Moves between objects:
at | % + * & ! @
ruz | vep zuk saz fiz kav mul
zum | zub lag sev gov luv lev
fef | zum der gog gor fet luv
geb | pas lak sog mes gof ked
pav | gog lol ket goz pas gug
bet | kot lik ziz kuv kam zik
sud | gez gop lok rog bas fav
buk | kuv sol nad mam tuf ziz
kor | fif fud det dil loz sek
tus | rif sul fiz zuk ruz vep
gep | zet lim gem dab rif gok
lim | dis bir rif gep dab gir
zub | ruz pid dar pes lev kav
kug | val gok gep bir lim dis
loz | sek dil mik det rap dat
bir | mif kug dab lim gep zet
der | lag tup fet fef gor gov
zoz | rog kuz kot lis kad lok
pes | fiz zub sil lev dar saz
pid | zuk zaz lev zub pes fiz
san | tup gog daz gug res fef
saz | sul kav zub zaz pid zuk
zik | kuz buv lik bor vok lis
fuz | vok ziz buk vik sol bet
tiz | zek nit rog gop sud gez
lel | dil seb dis val mif det
sil | zaz dar gov lag zum zub
dab | gir gep vep rif gem kug
lok | nit bas kuz pak tof gop
val | loz lel zet mif dis rap
lag | pid sil luv zum gov pes
vik | lik fuz mam sol buk kuv
det | vob loz seb rap mik fud
daz | gor res goz lol pav gog
vep | bir gem sul gan mul gep
tof | gop pak lis kuz zoz rog
fif | vik nad vob nin sek buk
tuf | ziz mam nin nad fif vik
gof | ked mes kiz sog tul koz
fiz | gan ruz zaz kav saz sul
gik | lol ked geb koz lak goz
pas | gug goz gik ket ked daz
koz | pav gik mes lak geb pas
luv | lev gov der sev tup sil
ziz | bor kam sol fuz vik lik
goz | san pav ked pas ket res
bor | zoz zik bet vok lik kad
lak | goz koz gof geb mes ket
fud | nad dat loz kor dil nin
kuz | sud tof kad zoz lis bas
lol | fet daz pas pav goz san
mam | kam buk fif tuf nad fuz
lev | kav pes lag dar sil zaz
lin | mes zek fav gez gur sog
mul | gep gan zuk sul tus rif
mik | fud rap val seb lel dil
tup | sil sev gor der fef zum
dil | nin kor rap loz det vob
kot | pak kad bor buv zik kuz
lik | kad vok kam bet kuv buv
zek | geb kiz gur lin gez gof
gog | sev fet res san gug der
kav | mul fiz pid saz zaz tus
tul | koz sog lin kiz zek geb
vob | mam sek kor dat fud nad
gov | pes zum tup luv sev dar
sul | dab mul ruz tus zuk gem
vok | lis bor kuv lik bet kot
rap | dat det lel mik seb kor
fav | tul gur gop nit tiz zek
lis | bas zoz buv kad kot pak
res | fef gug pav daz lol fet
nad | fuz tuf sek fif nin sol
buv | tof kot vok zik bor zoz
gug | der san lol res daz gor
seb | kor mik mif lel val loz
dat | tuf vob dil fud kor fif
sog | gik gof zek tul kiz lak
gez | gof lin nit gur fav tul
dis | rap mif gok zet gir seb
kuv | buv bet fuz kam ziz bor
fet | luv gor gug gog san tup
sol | bet vik tuf buk mam kam
kam | zik kuv vik ziz fuz vok
rog | gur sud pak bas lok nit
rif | gok dab gan gem vep bir
kiz | lak tul gez zek lin mes
nin | sol fif dat sek vob mam
kad | lok lis zik kot buv tof
bas | fav rog tof lok pak tiz
zet | mik dis kug gir gok lel
gur | sog gez tiz fav nit kiz
gor | gov fef san fet gog sev
zaz | tus saz pes pid zub ruz
ket | res pas koz ked gik lol
pak | tiz lok zoz tof kuz sud
mes | ket geb tul gof sog gik
mif | det val gir dis zet mik
gop | lin tiz bas sud rog gur
gem | kug rif mul vep gan lim
gan | lim vep tus mul sul dab
sek | buk nin fud vob dat tuf
ked | daz ket lak gik koz pav
nit | kiz fav sud tiz gop lin
zuk | gem tus kav ruz fiz gan
sev | dar luv fef tup der lag
gir | seb zet bir gok kug val
gok | lel gir lim kug bir mif
dar | saz lev zum sil lag pid

The rows follow the links: the fewer symbols apart two objects are, the more alike their rows tend to be.

Each row is also shifted at random along 6 hidden directions that mean nothing.

Some objects, each with a row of numbers:
lol	[-53 -24  10  -4 -12 -14  -4  33  29   6  18 -26   0  41  40 -14  14 -39 -11 -27  12  17  15   2 -28   8   3  10  27   1  -5 -11  -6   9  22   3  33 -13   9  10 -25  35 -21   4  48 -51   4   9 -24 -20  26 -12 -55   4  -8 -15]
fuz	[ 96  -6   3 -33  38  -2  21  28 -15   3  -7  49  -2 -53 -27 -19 -17   5  21  -4  30  12 -21 -26  76   1   6  17 -32  -3  34  11 -11  30 -35   4 -27  18   5 -34  39 -22  30 -31 -26  32  35  16  34   6 -10   4  35  30  -2  35]
tiz	[-14 -17   6   0 -48 -31   2   8  29 -20  26   1  55 -15  -6 -16  24 -31 -16  12 -52  16  13 -31   7 -44 -49 -25  71  28  -2 -37 -29 -35  -2 -16 -31  -1  -2  16  -2  30 -14   4  19  73 -19 -54  15  -5  23   9   8 -23 -25   6]
vob	[-48  20 -30  -7  -6 -12  -5  27 -12   6   2  43 -61 -20 -23  19  12 -26  19  -5   9  28  23 -34 -12  32   1  -1 -40  27  35  21   1  -3  10   0  35  43  -4  -7 -29  23  21 -15 -36 -24  22  56   9   5   8  21  -7 -24 -24 -19]
lin	[-17   0 -21   3 -19 -18  15  29  38 -30  23 -16  36  -4 -12   1  -4 -21 -24   7 -28   0  21 -12 -45 -28 -21 -56  18  21 -69 -21 -37  -7 -15  37  29 -16 -17  51  18  51 -23  27  13  -8 -41 -63 -21  56  -4 -14  -8  -6   2 -64]
sev	[-27  11  25  24  -2  15   8   6   7 -16  -4 -33  51  63  34 -39 -10  -6  -1  -5  30 -24  23  27 -23  -1 -31 -18  43  24   9 -33 -43  18  44 -39  42 -10   1  31  -5  34 -26  55  31  57   9  15   4 -13   7  35 -63   4 -13 -13]
kad	[ -2  -5 -18 -12 -23 -19  19  10   7 -30  51  -2  29 -48 -29 -20 -16  -2  32  22  -8  50 -36 -29  37 -16  27 -11 -18  -8 -16  21 -28 -30  -1  10 -44  -3 -16  30  34  -7 -28 -18 -13 -25  34 -13  24  16  19  10  31 -22  28 -15]
zub	[-57 -11 -15  18  -4  33  -6 -47 -12  20 -28  -1  -1  44  41 -23   5  39   1   8  19 -19 -31  47  -6  26   6  15 -44 -35  53   1  -2  13   9 -61 -39  -3  -4 -11  -6 -33 -11  35  11  52  23  13  -6 -24   7  17  13  28  29  55]
kor	[ -1  20 -39   5   7 -18  -8  24  -5 -22  -9  27 -30 -17 -29  29  -4 -24  17 -11   5  15  18 -18 -19  35  -3  -6 -32  28  13  32   9   1   6   2  37  32 -15  -7 -38  24  11 -25 -31 -12   6  53   1  14  -5  13 -13 -33 -29 -47]
gep	[-33  57  44  52 -20  11 -26 -48 -19  50  -4 -10 -34  32 -10  38  50  12   4  27 -54 -19  45  15 -28 -15 -21   2  87  57  11 -30  37 -33  31 -24  16  17  26 -23 -36 -13   4   2 -28   9 -18  13  27 -54   7  12  -3 -59 -22  28]
sil	[ -1  15  35  26  15  27  18 -27   9 -20   5 -48  61  39  22 -23 -28  32  25  -2  21  -8  -9  38  43  12  20  17  43  -6  -2 -15 -24  14  30 -26 -13 -32  -3  -2  14 -31 -57  11  29  10  40  15  20 -13  13  13 -25   0  14  -4]
rap	[ 53  15  -8  31  19 -16 -23   5  -4 -29 -37  12  12 -10 -25  35  -6 -20  17 -13 -16  -5  13  -3 -33   8 -41 -16  24  48  10  32  37   9   2 -15  32  22  -3  -4 -59  11  19 -27 -23  55 -13  43  13 -13 -19   2  -8 -41 -40 -21]
tup	[-25 -14  -2  -9  11  26   9   5  -6  34 -21   3 -19  50  49 -37   6  13 -22 -12  43 -31   3  30 -11  20  -2   7 -35 -28  34 -22 -26  40   8 -22  17  -3   9  -6  14  11   9  51  25  17  10   6 -22  -1   3  10 -26  58   8  35]
vik	[ 73   1   5 -25  29  -3   6  32 -44  11 -20  42 -23 -35 -22 -23 -14 -11  -1   6  37 -13 -10 -31 -12 -20 -26 -25 -42  10   4  24  -4  30 -15  18  29  36  20  18  30  26  78  28 -40  34  -2  18  13   4 -31  24  12  34 -14  20]
dab	[-64  16  20   1  23  42  -4 -63 -38 -21 -43 -20  17  -4 -21  50 -38  53 -27   8  -2 -57   7  29  27  -4   3  21  12 -24 -25   3  27 -20  -5  18 -30 -11  -5 -30   6 -52   9 -15 -18  15 -45 -12  -5   3 -37  -1  17  -1  -1 -16]
fef	[-21 -24  39 -29  32  26  15   2  -1  20 -10 -22  11  31  42 -23 -19  15 -17 -28  48 -24  -4  22  52  14  26  46   6 -46  10 -20  -9  35   3   7 -11 -21  13 -29  26 -25  -7   0  39 -27  14   4 -13  -9   0 -13 -18  52   9  24]
res	[ 71 -33  13 -24  11  -6  -3  28  11   4  -3 -19  -1  33  43 -20   3 -28 -29 -31  27 -12  17   4 -17   9  -9  18  14 -19   4 -17   0  20  17   7  30 -14  11   0 -13  28   3   6  48 -17 -10   3 -31 -10   9 -16 -46  27 -14  -4]
gik	[-35 -39  -2   3   0 -22  -2  27  57 -32   6 -22  55  10  22  -4  -8 -24  -7 -35 -13  26 -12   6   6   6  -6   8  41  -2 -20  -7   2  18 -17  -2  -6 -38  -8   2 -23   9 -44 -23  59   0  -1 -24 -15   1  18 -37 -21   8  -4 -24]
sog	[ 42 -24   3  11 -10 -25   2  26  59 -20   6 -10  54   0   8  -4  11 -22  -9 -16 -42  11   4   0  -9 -25 -36 -15  60  27 -21 -24  -4  17 -33   2  -2 -29   0   0 -12  21 -27  -7  44  42 -24 -51  -5   9  10 -35  -2   2 -11  -4]
mul	[-16  37  -6  29 -18  26  -8 -57 -22 -24   2 -34  12  29  -3  28  -8  32  -9  25 -14 -29  30  22 -12   9   4   4  12  -3  -8 -12  -7 -52  46 -15  -9  -1 -20   3 -11 -11 -27   8 -15   1 -16   7  -6   7  -1  28  -6 -42   2 -39]
gof	[ 50 -30   6  -9  14 -19   9  27  53 -17   5 -14  48 -10   3   6  -5 -10 -13 -29 -21   8  -9   3  13 -12  -3   4  41   1 -40 -14   6  22 -40  29 -11 -39  -3  -5   4  -2 -31 -29  48  -8 -20 -53 -12  18   5 -50   9  19   4 -13]
ked	[  7 -32  -2   3  -5 -24  -7  34  44 -33   1 -29  50  23  27  -7  -4 -42 -13 -32  -6   9   5   3 -38  -4 -24  -9  37  11 -24  -3  -1  17  -2  -2  27 -27  -4  23 -31  38 -27   1  56   8 -23 -17 -25   5   7 -28 -38   0 -15 -36]
pid	[ 23  -2 -25  26   6  28   7 -38 -14 -49 -21 -36  48  40  25 -14 -39  36  -1  10  26 -32 -13  47 -15  20  -4 -14 -37 -26   4   9 -22  -3  26 -45 -16 -17 -28  25  -4  -9 -29  41  10  55   2   8 -15  17 -13  28 -12   2  22 -28]
zuk	[-41   5 -19  19 -13  30  -6 -60 -18 -18 -10 -20   1  25  14   9 -13  42  -6  20   1 -24   4  35   7  19  15  18 -23 -33  23  -3  -3 -34  30 -34 -44  -2 -21 -15 -11 -31 -26   3  -6  19  -2   6 -10  -3   6  22   9 -14  20  -4]
mes	[  2 -19  -4  15 -18 -29   1  31  67   2  20 -10  26   7  13  -6  27 -28  -1 -18 -42  31   5  -4 -19  -4 -17 -10  46  27 -15 -23  -3  15 -26   0  13 -25  -2   5 -25  23 -37  -7  43  -3  -6 -39  -7   5  25 -39 -10  -3  -1  -3]
bor	[-55   1  27   9 -11 -17   3  12 -10 -28  18   3  59 -32 -30 -32 -22 -17  40  24   4  30 -44 -27   7 -47 -20 -37  28  28 -20  27 -13  -1   3  -9 -11   8   8  50  26  12  11  19 -19  50  23   0  39 -18  -1  26   8 -17   1   5]
lak	[ -6 -27 -27   7 -15 -26  -1  36  59 -15   5  -8  17  16  19  -5  13 -27 -13 -28 -24  18   1   5 -46   6 -13 -23   5  11 -21  -8  -5  19 -22   4  21 -28 -13  15 -24  35 -27   5  41  -6 -13 -31 -24  23  13 -36 -16  10   2 -23]
zoz	[ 97 -15  -7 -20 -23 -18  -2   3 -12 -10  34  -1   8 -40 -15 -22  -5 -13   4  23  -8  22 -27 -33 -11 -40   8 -30 -22  -7 -37  25  -8 -33   5  29 -16   8  -1  47  36  18  19   6 -18 -22  -8 -26  -2  10  -3   6  22 -11  22  -2]
lev	[-50   6  -6  17  11  39  13 -35  -5 -29  -7 -39  43  37  23 -16 -41  43   9   7  37 -22 -19  50   5  18  22  -2 -26 -31  -8   3 -22  16  23 -29 -12 -25 -16  15  16 -26 -37  33  16  15  21  12  -5  11  -9  17 -13  12  31 -19]
fet	[ 27 -25 -15 -16   2   5  11  22  23  11  -4  11  -9  41  55 -34  11  -9 -25 -28  28  -7  22  15  20  38  -8  28 -18 -14  60 -39 -38  24   6 -35   3  -3  -3 -33 -13  18 -17  18  43  31  22  10 -16   0  24   2 -27  42  -9  23]
tus	[ 35  16 -34  31 -24  22  -6 -53 -18 -31  -6 -18  13  31  15  11  -2  27 -11  21 -12 -30  24  28 -19  20 -18  -6 -12  -3  23 -18 -18 -44  43 -42 -16   7 -29   2 -29  -3 -30  21  -8  53 -10   6  -8   9   2  36  -6 -35   1 -26]
dar	[  3   7  61  18  24  32  -8 -36 -26  16 -14 -55  28  48  26 -24 -20  27   7  10  33 -28 -21  41 -10 -22  13   3  34 -18 -27   8  14  17  32  -6   9 -23  25  25  26 -27   5  37  17  -3   3  12   3 -42 -15   9 -27  16  21  23]
pes	[ 75  14  70  44   2  16 -28 -44 -28  36 -10 -45  22  64  35 -31  19   6  11  21   6 -26  -9  33 -47 -33 -21  -9  70  18  -2  -4  27   0  51 -34  23  -7  41  29  -6  -5  17  48  15  35   0  21  13 -79  -2  22 -30 -18   2  56]
nit	[-78 -22 -15  -7 -49 -20   4  11  33   8  23  22  12 -14   3 -10  35 -16 -20   9 -47  16   0 -19   2 -30 -28 -16  25   9  12 -37 -23 -24 -23 -10 -39  -1  -1  -1   1  17  -9   6  13  45 -16 -60   3  11  24  -5  29   3  -4  31]

Where do the symbols, taken in turn from left to right, take each start?
Answer with the object's name.
[-56 -23  -5 -10 -19 -19  14  17  56  11  23   8  25 -18   0   0  24  -1  -4 -10 -42  27 -11  -6  37  -8   6   8  34   2  -5 -35 -11   6 -44   9 -39 -26  -4 -23  12 -11 -40 -29  33  -1  -5 -60   3  14  21 -42  30  12   6  19]
* + & & + !: nit
[ 82  37  26 -10  18 -11  19  37 -23  -2  29   7  -4 -35 -43 -13 -18 -16  32  18  26  16   0 -34   2 -23  11 -32   3  37 -38  19 -19   6  10  38  48  22  12  42  44  22  21   7 -43 -35  23  20  29  14 -11  24  -7 -14   1 -28]
! * %: kam
[ -4 -32 -32 -19 -28 -15   4   4  -4 -26  12  26  27 -41 -12 -33  -6  -7   5  23  -2  25 -46 -25   2 -32 -15 -23 -44 -20   6  19 -17 -19 -14 -13 -53   8 -11  32  17   7  20  12 -10  49   5 -23   7  11   2  15  33   5  16  22]
+ + @ %: fav
[ 33  21  -3  23   9 -18 -19  11   0   0  -8  19 -23 -12 -23  33  17 -22  28 -11 -14  23  13 -15  -6  21 -10  12  21  45  28  26  39  -1   6 -13  26  27   1 -24 -56   1  11 -40 -26  -1  18  53  18 -29   3   1  -7 -44 -38 -11]
! % % * !: vob
[ 57  12 -19  15  -5  21   5 -63 -11 -29  -1 -21  19   9   8  24 -12  43  -5   9  -9 -22  20  28  45  29  15  34  -3 -25  26 -22  -7 -39  21 -31 -53  -6 -29 -36 -12 -42 -44 -27  -1  23   2   7  -2   6   6  13  17 -28   6 -17]
* * @ &: ruz
[-27 -11  33 -12  -1 -11   6   4  -2  -8  27   5  42 -48 -22 -27 -19   0  42  17  -2  43 -60 -31  62 -38  13   1  20  -2  -2  29   4  -1 -17  -3 -55   1  16   9  38 -31   2 -24  -8  20  41  -6  43 -33   9   8  36  -3  12  38]
+ ! % @ +: bas
[-64 -20  -8 -12 -11 -11  10  19  47  17  13  -4   1 -10   4   7  16  -4 -14 -10 -29  14  -9   3   1 -12  15  -2   9  -9 -35 -16   1  16 -44  37  -9 -31   2  -2  18  -3 -22 -10  31 -49 -16 -58 -14  26   6 -49  19  25  19   3]
* + % &: mes
[-38  20  27  -3   3  -8   9  20 -21  13  21   9   0 -32 -31 -27  -7  -9  37  25  17  28 -32 -26   2 -35   7 -31  -4  21 -29  30  -4   9  -2  14  15  15  18  42  41   7  30  21 -36 -17  28  14  30 -10 -11  22   8  -2  13  15]
* & %: vok
[  6  11  25 -19  16  -8  22  16 -16 -20  35 -10  31 -53 -39 -17 -39   5  42  18  19  33 -43 -29  39 -34  36 -17  -5  -4 -55  38 -12  -1  -3  39  -8   0   3  40  58 -13   3  -9 -23 -45  31   2  28   9 -10   7  17  -6  25 -18]
! * *: sol
[ 25  10  32  32 -11  22 -21 -60 -27  11  -3 -40  10  47  28 -12   9  25  10  20   2 -18  -6  36 -15  -5   2  11  32  -3  11   2  21 -22  46 -40 -18 -11  13   7 -12 -23  -9  22   7  15  10  17   7 -55   4  21 -12 -26  15  35]
% ! + ! +: zuk
[ 40 -26  -7   8  -4 -26  -1  35  57 -30   3 -22  51  13  13  -1   0 -31 -11 -28 -23   7   5   2 -35 -11 -34 -26  43  23 -36 -11  -1  19 -20  10  22 -33  -6  25 -20  32 -28   1  48  20 -26 -41 -21  20   4 -33 -22   1 -10 -32]
& + + @ *: koz
[ 28  32  49 -19  24  -7   4  31 -43  48  21  12 -51 -29 -37  -7   6 -18  25  14  26  16   6 -38   9 -26  27  -6   0  21 -25  23  11  12   5  51  46  31  33  14  42  13  54   2 -46 -79  19  34  28 -18 -12  11  -7  -1   0  12]
+ * & &: nad
[-17  28   6  21  32  18  -4 -33  -3 -14 -41  -2  16 -14 -29  57 -22  36   7  -8 -16 -26  10  27  28  13  -1  16  23  14 -11   6  35   6 -24   7 -13  -8  -8 -43 -15 -46  -7 -37 -19  24 -22   2  14   6 -29 -14  26 -14 -14 -17]
& * @ *: bir
[ 22 -19  14 -14 -32 -19  -1   4   3 -18  27  -9  39 -23 -11 -12   5 -24 -19  16 -29   4  -4 -37   1 -58 -27 -18  46   4 -34 -17 -13 -39   1  21 -28  -8   6  28  21  19   7   1   6  20 -37 -56   1   4   5   1  10 -13  -7  -3]
& ! + +: rog
[ 76 -16 -42  -7 -17 -23  22  20  12 -44  25  28  37 -45 -19 -32 -14  -1  31  13  -1  35 -36 -25  36  -8 -10 -23 -42   3  18  14 -38  -7 -22 -25 -45  11 -22  21  18   9 -17  -3 -15  63  33 -10  26  28  14  17  37  -7  15   2]
% ! ! + @ *: zoz
[ 24 -29  -1  -2 -12 -21  -9  31  41   6  13 -13  -4  32  44 -19  25 -43 -11 -31  -1  19  19  -2 -20  20  -7  15  25   4  18 -15  -6  12  18 -12  26 -12   4  -1 -35  34 -28  -4  52 -22   6   3 -20 -12  30 -20 -46   2 -17  -4]
* % + % @: gov
